Below are the code and all the weights of a small trained network. Each question names an input and a class and asks about switching units off, where a switched-off unit gives its printed mean instead of its output.

import numpy as np


def w(rows, s, z=0):
    codes = np.array(rows[::2]) - 128.0
    scale = np.full(codes.shape[1], s)
    scale[-1] = z or s
    return codes * scale


def norm(h):
    return h / np.sqrt((h * h).mean(-1, keepdims=True) + 1e-5)


def f(y):
    return y / 2 * (1 + np.tanh(0.7978845608 * (y + 0.044715 * y**3)))


def log_softmax(a):
    a = a - a.max(-1, keepdims=True)
    return a - np.log(np.exp(a).sum(-1, keepdims=True))


def net(x, mask):
    res = np.array(x, float).reshape(1, 4) / 4 @ E
    u = 0
    for l in range(2):
        y = f(norm(res) @ A[l][:, :-1].T + A[l][:, -1])
        res = res + np.where(mask[u : u + 10], y, B[l][:, -1]) @ B[l][:, :-1]
        u += 10
    return log_softmax(norm(res)[-1] @ U[:, :-1].T + U[:, -1])


A, B = {}, {}
E = w([
[56,149,33,112,93,162,136],'x0',
[222,164,117,118,88,212,197],'x1',
[154,103,199,127,12,39,187],'x2',
[146,254,127,107,150,24,143],'x3',
],0.003)
A[0] = w([
[95,42,98,150,47,140,112,88],'L0N1',
[171,161,87,128,153,253,138,62],'L0N2',
[123,136,144,148,52,132,172,108],'L0N3',
[131,45,148,118,86,159,133,55],'L0N4',
[193,143,120,92,56,86,150,82],'L0N5',
[118,122,177,172,158,75,149,13],'L0N6',
[98,217,61,135,108,131,109,63],'L0N7',
[244,120,176,144,101,153,137,5],'L0N8',
[168,197,119,152,144,235,148,77],'L0N9',
[140,144,88,135,30,191,181,48],'L0N10',
],0.007,0.0018)
B[0] = w([
[32,49,171,89,150,143,146,226],'L0N1',
[161,2,41,171,105,80,102,253],'L0N2',
[105,96,97,187,79,94,90,185],'L0N3',
[62,174,144,121,136,163,186,198],'L0N4',
[103,121,137,244,72,110,115,197],'L0N5',
[206,134,81,127,94,130,70,145],'L0N6',
[147,196,131,154,171,138,194,188],'L0N7',
[100,186,123,117,228,161,199,199],'L0N8',
[135,112,84,2,181,117,63,223],'L0N9',
[194,136,134,131,91,73,37,230],'L0N10',
],0.008,0.0037)
A[1] = w([
[76,210,67,101,149,125,121,98],'L1N1',
[164,98,195,95,161,104,122,127],'L1N2',
[106,126,184,87,129,76,106,66],'L1N3',
[227,117,102,35,101,125,22,86],'L1N4',
[122,102,135,121,183,200,66,119],'L1N5',
[77,49,140,64,63,174,195,84],'L1N6',
[201,191,187,95,179,190,205,6],'L1N7',
[158,178,175,133,2,114,140,79],'L1N8',
[135,227,123,65,184,162,173,57],'L1N9',
[213,173,131,111,147,119,93,30],'L1N10',
],0.0079,0.0012)
B[1] = w([
[218,62,196,207,149,158,163,172],'L1N1',
[136,137,22,218,81,97,88,138],'L1N2',
[192,127,28,125,138,221,124,144],'L1N3',
[192,62,63,24,101,88,163,252],'L1N4',
[156,224,188,129,22,99,130,194],'L1N5',
[1,220,116,65,191,196,137,239],'L1N6',
[197,52,124,231,226,109,196,166],'L1N7',
[185,239,209,126,88,158,13,197],'L1N8',
[103,107,148,184,154,114,233,186],'L1N9',
[43,44,140,79,122,171,132,176],'L1N10',
],0.0075,0.0043)
U = w([
[191,70,56,50,106,87,103,253],'0',
[172,218,195,174,59,96,58,199],'1',
[164,107,156,196,203,118,227,6],'2',
[2,162,141,84,138,175,128,98],'3',
],0.0092,0.00069)

Each question gives the input, the list of numbers given to net, and the class t.
The units are the neurons (one row each of A and B). Each row of codes is followed by its name. A weight is (code - 128) times the scale printed after its matrix; where a second scale follows, it is the last column's (A, B and U).
mask holds one flag per neuron, layer by layer. A switched-off neuron (its flag False) gives its mean, the last column of its row in B, instead of its output. The means were averaged over made-up inputs and are rounded, as every weight is.
A unit's drop is (log p(t) with every unit on - log p(t) with that unit switched off) / (log p(t) with every unit on - log p(t) with every unit switched off).
The circuit of an input: a set's keep is (log p(t) with only the set's units on - log p(t) with every unit switched off) / (log p(t) with every unit on - log p(t) with every unit switched off). Starting from the 12 units with the biggest drops (on a tie, the unit counted first), units are removed one at a time, each time the one whose removal leaves the highest keep (on an exact tie, the one counted first), for as long as the keep stays at least 0.8.
units of the circuit, in order: the units of the circuit, biggest drop first
top k neurons: the k neurons with the biggest drops, biggest first
top k neurons in layer l: the k neurons of layer l with the biggest drops, biggest first
drop when u is switched off: that unit's drop, to one decimal
input [5,4,8,-4], class 1: top 4 neurons in layer 0 => [L0N10 L0N5 L0N3 L0N9]
input [1,-3,-8,-4], class 0: top 2 neurons in layer 0 => [L0N2 L0N4]
input [-5,-3,-2,-4], class 1: units of the circuit, in order => [L1N5]
input [-6,0,-3,4], class 2: top 3 neurons in layer 0 => [L0N2 L0N10 L0N3]
input [-5,1,0,8], class 2: top 3 neurons => [L0N2 L0N10 L0N3]
input [-1,3,-1,4], class 2: top 2 neurons => [L0N10 L0N7]
input [7,1,2,8], class 1: top 4 neurons => [L0N8 L0N5 L1N8 L0N9]
input [-3,6,5,-5], class 3: top 3 neurons => [L0N3 L0N8 L0N7]
input [-8,-2,-4,-7], class 3: top 2 neurons in layer 1 => [L1N6 L1N8]
input [-5,3,0,-7], class 3: top 2 neurons => [L1N6 L0N7]
input [3,0,5,-7], class 3: drop when L0N1 is switched off => 0.1
input [2,-5,-1,1], class 2: drop when L0N2 is switched off => 0.1
input [-4,-8,-8,-5], class 1: top 2 neurons in layer 1 => [L1N5 L1N6]
input [-6,7,3,-1], class 2: units of the circuit, in order => [L0N8]
input [4,-1,2,4], class 1: top 3 neurons in layer 0 => [L0N8 L0N5 L0N9]
input [-4,6,2,2], class 2: drop when L0N8 is switched off => 4.0
input [-4,8,2,4], class 2: drop when L0N8 is switched off => 4.4
